Below is a small trained network, with its code and all its weights. Each question gives an input and a class and asks what happens when units are switched off, that is, made to give their printed mean instead of their output.

import numpy as np


def w(rows, s, z=0):
    codes = np.array(rows[::2]) - 128.0
    scale = np.full(codes.shape[1], s)
    scale[-1] = z or s
    return codes * scale


def norm(h):
    return h / np.sqrt((h * h).mean(-1, keepdims=True) + 1e-5)


def f(y):
    return np.maximum(y, 0)


def log_softmax(a):
    a = a - a.max(-1, keepdims=True)
    return a - np.log(np.exp(a).sum(-1, keepdims=True))


def net(x, mask):
    res = np.array(x, float).reshape(1, 2) / 4 @ E
    u = 0
    for l in range(2):
        y = f(norm(res) @ A[l][:, :-1].T + A[l][:, -1])
        res = res + np.where(mask[u : u + 8], y, B[l][:, -1]) @ B[l][:, :-1]
        u += 8
    return log_softmax(norm(res)[-1] @ U[:, :-1].T + U[:, -1])


A, B = {}, {}
E = w([
[2,197,70,110,198,120,196,55,66,73,67],'x0',
[175,79,133,46,94,165,79,106,29,119,115],'x1',
],0.0064)
A[0] = w([
[41,101,114,114,137,10,119,29,75,137,97,6],'0.n0',
[72,226,117,94,131,95,168,96,128,136,158,3],'0.n1',
[185,69,97,60,29,104,96,139,34,228,27,155],'0.n2',
[81,153,156,84,237,86,214,122,165,132,137,149],'0.n3',
[173,159,51,127,216,92,186,49,94,60,106,47],'0.n4',
[132,159,97,140,89,120,229,165,254,99,154,38],'0.n5',
[133,138,235,214,106,100,186,241,237,246,148,62],'0.n6',
[196,111,160,67,28,189,60,209,3,167,136,127],'0.n7',
],0.0071,0.0063)
B[0] = w([
[45,148,97,172,54,65,151,187,110,126,115,169],'0.n0',
[60,44,136,126,40,155,186,72,85,54,104,159],'0.n1',
[155,72,178,113,151,58,145,106,163,112,120,215],'0.n2',
[119,93,142,147,160,153,144,85,86,95,163,202],'0.n3',
[69,166,85,107,56,103,127,87,108,152,94,182],'0.n4',
[246,188,3,157,159,170,73,125,136,101,77,181],'0.n5',
[82,129,183,171,134,143,189,197,123,79,185,245],'0.n6',
[176,70,152,58,120,117,75,87,68,108,143,234],'0.n7',
],0.012)
A[1] = w([
[148,115,133,95,105,144,63,119,128,208,59,118],'1.n0',
[137,67,142,140,131,116,133,87,71,85,154,135],'1.n1',
[187,77,182,49,162,104,80,98,150,155,109,97],'1.n2',
[145,114,81,102,94,100,36,99,104,193,105,51],'1.n3',
[175,248,67,173,166,219,134,178,229,111,186,99],'1.n4',
[179,65,133,106,113,159,98,169,131,143,127,106],'1.n5',
[127,123,130,71,85,79,96,97,146,202,104,2],'1.n6',
[143,127,127,78,52,50,57,123,75,142,138,54],'1.n7',
],0.013,0.0067)
B[1] = w([
[110,226,57,196,123,143,171,74,162,139,48,149],'1.n0',
[161,169,180,72,155,90,137,168,185,178,157,248],'1.n1',
[76,125,61,202,73,139,175,124,107,126,122,226],'1.n2',
[123,189,12,191,171,192,86,137,97,172,79,156],'1.n3',
[137,31,71,199,50,159,52,164,196,139,23,226],'1.n4',
[93,104,186,28,150,38,141,128,113,19,135,176],'1.n5',
[110,178,71,107,220,251,82,157,96,183,48,152],'1.n6',
[130,162,150,185,147,215,100,157,172,154,160,208],'1.n7',
],0.013,0.014)
U = w([
[206,205,134,182,119,24,204,164,172,228,233,2],'0',
[95,230,41,138,204,193,92,126,54,198,56,122],'1',
[29,193,51,103,29,71,227,45,32,34,155,236],'2',
[236,53,67,52,213,107,69,59,45,96,58,226],'3',
[218,167,192,186,42,121,73,96,63,160,229,1],'4',
[216,51,232,65,113,18,149,215,119,52,220,166],'5',
[185,36,85,252,29,164,103,223,200,36,69,216],'6',
[208,206,218,182,49,43,57,48,52,210,206,1],'7',
],0.013,0.0081)

Each question gives the input, the list of numbers given to net, and the class t.
The units are the neurons (one row each of A and B). Each row of codes is followed by its name. A weight is (code - 128) times the scale printed after its matrix; where a second scale follows, it is the last column's (A, B and U).
mask holds one flag per neuron, layer by layer. A switched-off neuron (its flag False) gives its mean, the last column of its row in B, instead of its output. The means were averaged over made-up inputs and are rounded, as every weight is.
A unit's drop is (log p(t) with every unit on - log p(t) with that unit switched off) / (log p(t) with every unit on - log p(t) with every unit switched off).
The circuit of an input: a set's keep is (log p(t) with only the set's units on - log p(t) with every unit switched off) / (log p(t) with every unit on - log p(t) with every unit switched off). Starting from the 12 units with the biggest drops (on a tie, the unit counted first), units are removed one at a time, each time the one whose removal leaves the highest keep (on an exact tie, the one counted first), for as long as the keep stays at least 0.8.
circuit, biggest first: the units of the circuit, biggest drop first
unit that matters most: the unit with the biggest drop
k most important neurons: the k neurons with the biggest drops, biggest first
drop when u is switched off: that unit's drop, to one decimal
input [6,6], class 1: 2 most important neurons	(0.n6, 0.n4)
input [-2,2], class 3: circuit, biggest first	(0.n6, 1.n4)
input [1,8], class 3: 3 most important neurons	(0.n6, 0.n7, 0.n2)
input [-7,5], class 5: 2 most important neurons	(0.n4, 1.n5)
input [2,3], class 1: unit that matters most	0.n6
input [-7,4], class 5: 2 most important neurons	(1.n5, 1.n4)
input [-6,5], class 3: 2 most important neurons	(0.n7, 0.n6)
input [3,2], class 2: 2 most important neurons	(0.n7, 1.n4)
input [-3,2], class 5: 4 most important neurons	(0.n4, 1.n4, 1.n5, 0.n2)
input [-6,8], class 3: 3 most important neurons	(0.n7, 0.n6, 0.n2)
input [0,0], class 0: 2 most important neurons	(0.n5, 0.n4)
input [3,5], class 1: drop when 0.n6 is switched off	0.9
input [-2,5], class 3: drop when 0.n7 is switched off	0.6
input [-3,4], class 3: circuit, biggest first	(0.n7)
input [0,3], class 3: drop when 0.n3 is switched off	0.2
